Below is a small trained network, with its code and all its weights. Each question gives an input and a class and asks what happens when units are switched off, that is, made to give their printed mean instead of their output.

import numpy as np


def w(rows, s, z=0):
    codes = np.array(rows[::2]) - 128.0
    scale = np.full(codes.shape[1], s)
    scale[-1] = z or s
    return codes * scale


def f(y):
    return np.maximum(y, 0)


def log_softmax(a):
    a = a - a.max(-1, keepdims=True)
    return a - np.log(np.exp(a).sum(-1, keepdims=True))


def net(x, mask):
    res = np.array(x, float).reshape(1, 5) / 4 @ E
    y = f(res @ A[0][:, :-1].T + A[0][:, -1])
    res = res + np.where(mask, y, B[0][:, -1]) @ B[0][:, :-1]
    return log_softmax(res[-1] @ U[:, :-1].T + U[:, -1])


A, B = {}, {}
E = w([
[121,99,135,2],'x0',
[100,202,37,90],'x1',
[58,102,120,163],'x2',
[221,126,145,146],'x3',
[86,64,35,121],'x4',
],0.0077)
A[0] = w([
[94,96,94,170,211],'neuron 0',
[208,126,131,184,155],'neuron 1',
[139,246,171,52,142],'neuron 2',
[135,82,42,87,172],'neuron 3',
[101,116,103,156,209],'neuron 4',
[132,79,161,63,193],'neuron 5',
[157,87,169,74,127],'neuron 6',
[144,144,133,60,211],'neuron 7',
[199,151,131,163,121],'neuron 8',
[149,204,174,91,252],'neuron 9',
[163,179,150,162,208],'neuron 10',
[36,114,154,147,58],'neuron 11',
[60,116,103,159,200],'neuron 12',
[137,53,179,103,146],'neuron 13',
[132,165,135,116,70],'neuron 14',
[74,113,144,142,75],'neuron 15',
[118,126,154,155,98],'neuron 16',
[172,159,135,184,154],'neuron 17',
[72,113,129,116,36],'neuron 18',
[130,55,182,93,153],'neuron 19',
[116,130,142,133,85],'neuron 20',
[129,107,150,119,96],'neuron 21',
[153,102,140,111,151],'neuron 22',
[54,100,141,100,44],'neuron 23',
[89,162,153,147,179],'neuron 24',
],0.013,0.0019)
B[0] = w([
[47,128,155,104,209],'neuron 0',
[198,107,88,217,235],'neuron 1',
[94,251,27,118,254],'neuron 2',
[104,94,111,14,232],'neuron 3',
[70,119,154,112,188],'neuron 4',
[213,130,187,88,210],'neuron 5',
[194,145,199,81,195],'neuron 6',
[160,120,62,83,205],'neuron 7',
[166,110,107,205,215],'neuron 8',
[100,222,127,83,235],'neuron 9',
[139,152,104,166,222],'neuron 10',
[74,59,142,191,199],'neuron 11',
[36,79,154,113,221],'neuron 12',
[178,159,218,134,201],'neuron 13',
[115,167,119,127,154],'neuron 14',
[92,82,147,160,170],'neuron 15',
[112,104,120,132,159],'neuron 16',
[158,121,76,194,221],'neuron 17',
[143,83,99,173,175],'neuron 18',
[173,161,228,124,204],'neuron 19',
[115,129,126,115,136],'neuron 20',
[139,137,157,119,148],'neuron 21',
[158,128,147,115,162],'neuron 22',
[169,78,115,195,197],'neuron 23',
[84,121,124,164,177],'neuron 24',
],0.023,0.007)
U = w([
[135,254,69,122,120],'0',
[243,172,236,122,186],'1',
[94,80,194,166,43],'2',
[169,153,126,125,5],'3',
[194,123,65,22,144],'4',
[100,114,155,42,181],'5',
[207,127,104,240,181],'6',
],0.0058,0.003)

Each question gives the input, the list of numbers given to net, and the class t.
The units are the neurons (one row each of A and B). Each row of codes is followed by its name. A weight is (code - 128) times the scale printed after its matrix; where a second scale follows, it is the last column's (A, B and U).
mask holds one flag per neuron, in row order. A switched-off neuron (its flag False) gives its mean, the last column of its row in B, instead of its output. The means were averaged over made-up inputs and are rounded, as every weight is.
A unit's drop is (log p(t) with every unit on - log p(t) with that unit switched off) / (log p(t) with every unit on - log p(t) with every unit switched off).
The circuit of an input: a set's keep is (log p(t) with only the set's units on - log p(t) with every unit switched off) / (log p(t) with every unit on - log p(t) with every unit switched off). Starting from the 12 units with the biggest drops (on a tie, the unit counted first), units are removed one at a time, each time the one whose removal leaves the highest keep (on an exact tie, the one counted first), for as long as the keep stays at least 0.8.
units of the circuit, in order: the units of the circuit, biggest drop first
top k neurons: the k neurons with the biggest drops, biggest first
drop of u: that unit's drop, to one decimal
input [8,5,6,-2,-3], class 4: units of the circuit, in order	(neuron 7; neuron 3)
input [2,7,-7,6,6], class 4: units of the circuit, in order	(neuron 3)
input [0,0,-5,-4,3], class 5: units of the circuit, in order	(neuron 1; neuron 17)
input [-6,1,-4,-7,6], class 5: units of the circuit, in order	(neuron 1; neuron 0)
input [0,2,-5,6,-1], class 0: top 4 neurons	(neuron 2; neuron 9; neuron 23; neuron 11)
input [-1,6,-3,8,-8], class 0: top 2 neurons	(neuron 2; neuron 9)
input [-7,-5,7,-3,-5], class 2: units of the circuit, in order	(neuron 12; neuron 11)
input [-2,-3,-2,0,-8], class 0: top 3 neurons	(neuron 9; neuron 2; neuron 23)
input [5,-1,5,-8,-5], class 2: top 2 neurons	(neuron 11; neuron 1)
input [8,1,8,-6,3], class 2: top 2 neurons	(neuron 23; neuron 11)
input [8,8,-8,6,-2], class 0: top 2 neurons	(neuron 2; neuron 9)
input [0,-5,3,8,-8], class 6: top 2 neurons	(neuron 1; neuron 17)
input [7,2,3,8,-7], class 0: drop of neuron 9	0.2
input [6,-5,8,6,-1], class 1: drop of neuron 9	0.0
input [6,6,-7,2,3], class 4: units of the circuit, in order	(neuron 3)
input [8,4,2,-1,-8], class 0: drop of neuron 2	0.7
input [8,3,-8,-8,-7], class 0: drop of neuron 2	1.5
